Below is a small trained network, with its code and all its weights. Each question gives an input and a target symbol and asks what happens when units are switched off, that is, made to give their printed mean instead of their output.

import numpy as np


def w(rows, s, z=0):
    codes = np.array(rows[::2]) - 128.0
    scale = np.full(codes.shape[1], s)
    scale[-1] = z or s
    return codes * scale


def norm(h):
    return h / np.sqrt((h * h).mean(-1, keepdims=True) + 1e-5)


def f(y):
    return y / 2 * (1 + np.tanh(0.7978845608 * (y + 0.044715 * y**3)))


def softmax(a):
    e = np.exp(a - a.max(-1, keepdims=True))
    return e / e.sum(-1, keepdims=True)


def log_softmax(a):
    a = a - a.max(-1, keepdims=True)
    return a - np.log(np.exp(a).sum(-1, keepdims=True))


def net(x, mask):
    ids = ['ΓΘΛΣΨαβζημξπτφω'.index(c) for c in x.split()]
    T = len(ids)
    res = E[ids] + P[:T]
    q, k, v = (norm(res) @ M[0].T for M in (Q, K, V))
    z = softmax(np.where(np.tri(T) > 0, q @ k.T / 4**0.5, -1e9)) @ v
    res = res + np.where(mask[0], z, O[0][:, -1]) @ O[0][:, :-1]
    y = f(norm(res) @ A[0][:, :-1].T + A[0][:, -1])
    res = res + np.where(mask[1:9], y, B[0][:, -1]) @ B[0][:, :-1]
    return log_softmax(norm(res)[-1] @ U[:, :-1].T + U[:, -1])


Q, K, V, O, A, B = {}, {}, {}, {}, {}, {}
E = w([
[152,152,188,111],'Γ',
[205,253,149,155],'Θ',
[207,183,152,118],'Λ',
[84,167,68,118],'Σ',
[147,160,131,141],'Ψ',
[75,155,94,100],'α',
[39,142,108,126],'β',
[56,153,86,162],'ζ',
[79,163,143,105],'η',
[184,244,142,199],'μ',
[168,193,60,141],'ξ',
[173,241,99,199],'π',
[128,206,180,109],'τ',
[124,208,134,116],'φ',
[72,124,123,127],'ω',
],0.0041)
P = w([
[127,73,124,108],'0',
[64,245,25,120],'1',
[157,140,164,228],'2',
[65,251,39,133],'3',
[157,140,163,235],'4',
[61,251,43,141],'5',
[156,134,161,233],'6',
[60,255,43,146],'7',
],0.0058)
Q[0] = w([
[146,147,168,151],'head 0',
[120,202,73,142],'head 0',
[183,2,189,206],'head 0',
[169,52,154,247],'head 0',
],0.0092)
K[0] = w([
[122,171,146,128],'head 0',
[119,140,79,69],'head 0',
[105,177,145,254],'head 0',
[93,176,120,197],'head 0',
],0.0096)
V[0] = w([
[164,76,1,180],'head 0',
[94,196,55,102],'head 0',
[135,148,116,83],'head 0',
[83,232,81,135],'head 0',
],0.0057)
O[0] = w([
[141,32,71,190,5],'head 0',
[163,68,87,36,114],'head 0',
[172,141,123,116,151],'head 0',
[120,50,108,1,103],'head 0',
],0.0054,0.002)
A[0] = w([
[80,147,1,162,3],'neuron 0',
[57,131,202,149,143],'neuron 1',
[157,180,124,175,173],'neuron 2',
[83,184,98,188,49],'neuron 3',
[134,127,144,242,143],'neuron 4',
[45,133,136,136,126],'neuron 5',
[130,170,85,37,97],'neuron 6',
[178,79,61,224,44],'neuron 7',
],0.0094,0.0051)
B[0] = w([
[176,132,254,150,163],'neuron 0',
[181,177,161,194,192],'neuron 1',
[107,57,156,59,253],'neuron 2',
[118,45,125,33,205],'neuron 3',
[98,31,93,191,221],'neuron 4',
[170,153,47,122,167],'neuron 5',
[171,76,122,215,186],'neuron 6',
[77,253,151,76,128],'neuron 7',
],0.0066,0.0048)
U = w([
[141,81,56,102,96],'Γ',
[134,77,56,114,95],'Θ',
[143,92,182,90,122],'Λ',
[175,98,187,66,160],'Σ',
[144,172,251,122,4],'Ψ',
[99,151,144,49,234],'α',
[181,194,64,99,195],'β',
[172,203,167,170,177],'ζ',
[90,78,74,199,77],'η',
[76,85,117,136,114],'μ',
[137,100,220,188,173],'ξ',
[45,192,153,187,155],'π',
[179,143,30,194,69],'τ',
[225,99,134,167,117],'φ',
[63,46,158,64,78],'ω',
],0.014,0.0028)

Each question gives the input, a string of symbols that net reads in full, and the target symbol t.
The units are the heads (4 rows each of Q, K, V and O) and the neurons (one row each of A and B). Each row of codes is followed by its name. A weight is (code - 128) times the scale printed after its matrix; where a second scale follows, it is the last column's (O, A, B and U).
mask holds one flag per unit, heads first, then neurons. A switched-off unit (its flag False) gives its mean, the last column of its rows in O or B, instead of its output. The means were averaged over made-up inputs and are rounded, as every weight is.
A unit's drop is (log p(t) with every unit on - log p(t) with that unit switched off) / (log p(t) with every unit on - log p(t) with every unit switched off).
The circuit of an input: a set's keep is (log p(t) with only the set's units on - log p(t) with every unit switched off) / (log p(t) with every unit on - log p(t) with every unit switched off). Starting from all 9 units, units are removed one at a time, each time the one whose removal leaves the highest keep (on an exact tie, the one counted first), for as long as the keep stays at least 0.8.
circuit, biggest first: the units of the circuit, biggest drop first
most important unit: the unit with the biggest drop
k most important neurons: the k neurons with the biggest drops, biggest first
input η α ω Λ, target α: 3 most important neurons -> (neuron 2; neuron 4; neuron 1)
input ξ μ Θ Σ, target Ψ: circuit, biggest first -> (neuron 0; neuron 4)
input Θ β α η ζ, target π: circuit, biggest first -> (head 0; neuron 7; neuron 2)
input η Γ Γ η φ Θ ξ φ, target α: 2 most important neurons -> (neuron 3; neuron 2)
input η φ α μ, target α: circuit, biggest first -> (neuron 2; neuron 3)
input ξ Γ ω φ φ α Θ φ, target Ψ: circuit, biggest first -> (neuron 0; head 0; neuron 7)
input Σ Ψ ζ Γ, target ξ: 2 most important neurons -> (neuron 0; neuron 6)
input φ φ η β Ψ φ α Σ, target β: 2 most important neurons -> (neuron 4; neuron 6)
input β Θ Γ η, target Σ: most important unit -> neuron 0
input Θ ζ Γ Γ, target τ: circuit, biggest first -> (head 0; neuron 6; neuron 2)
input η Λ η Γ Θ β, target α: 2 most important neurons -> (neuron 3; neuron 4)
input β Γ φ Γ β Γ β α, target Σ: circuit, biggest first -> (neuron 0; neuron 3; head 0)
input Θ Γ η φ Γ ω, target τ: circuit, biggest first -> (head 0; neuron 6; neuron 2; neuron 3)
input α Γ φ φ Γ Ψ μ, target ω: most important neuron -> (neuron 1)
input Γ Γ ω φ τ, target Ψ: circuit, biggest first -> (head 0; neuron 4; neuron 6; neuron 3)
input π Γ η β Θ π ξ, target β: circuit, biggest first -> (head 0; neuron 7; neuron 2)
input φ α Γ ω ω τ, target β: circuit, biggest first -> (head 0; neuron 6)
input φ Γ η Θ α Ψ η Γ, target β: circuit, biggest first -> (head 0; neuron 4; neuron 6; neuron 0)
input β Γ Γ ω Θ ω, target Σ: 4 most important neurons -> (neuron 0; neuron 3; neuron 4; neuron 1)
input η Γ η ω, target α: most important unit -> neuron 3
input η Σ α ω φ ω ζ Γ, target α: 3 most important neurons -> (neuron 3; neuron 4; neuron 2)
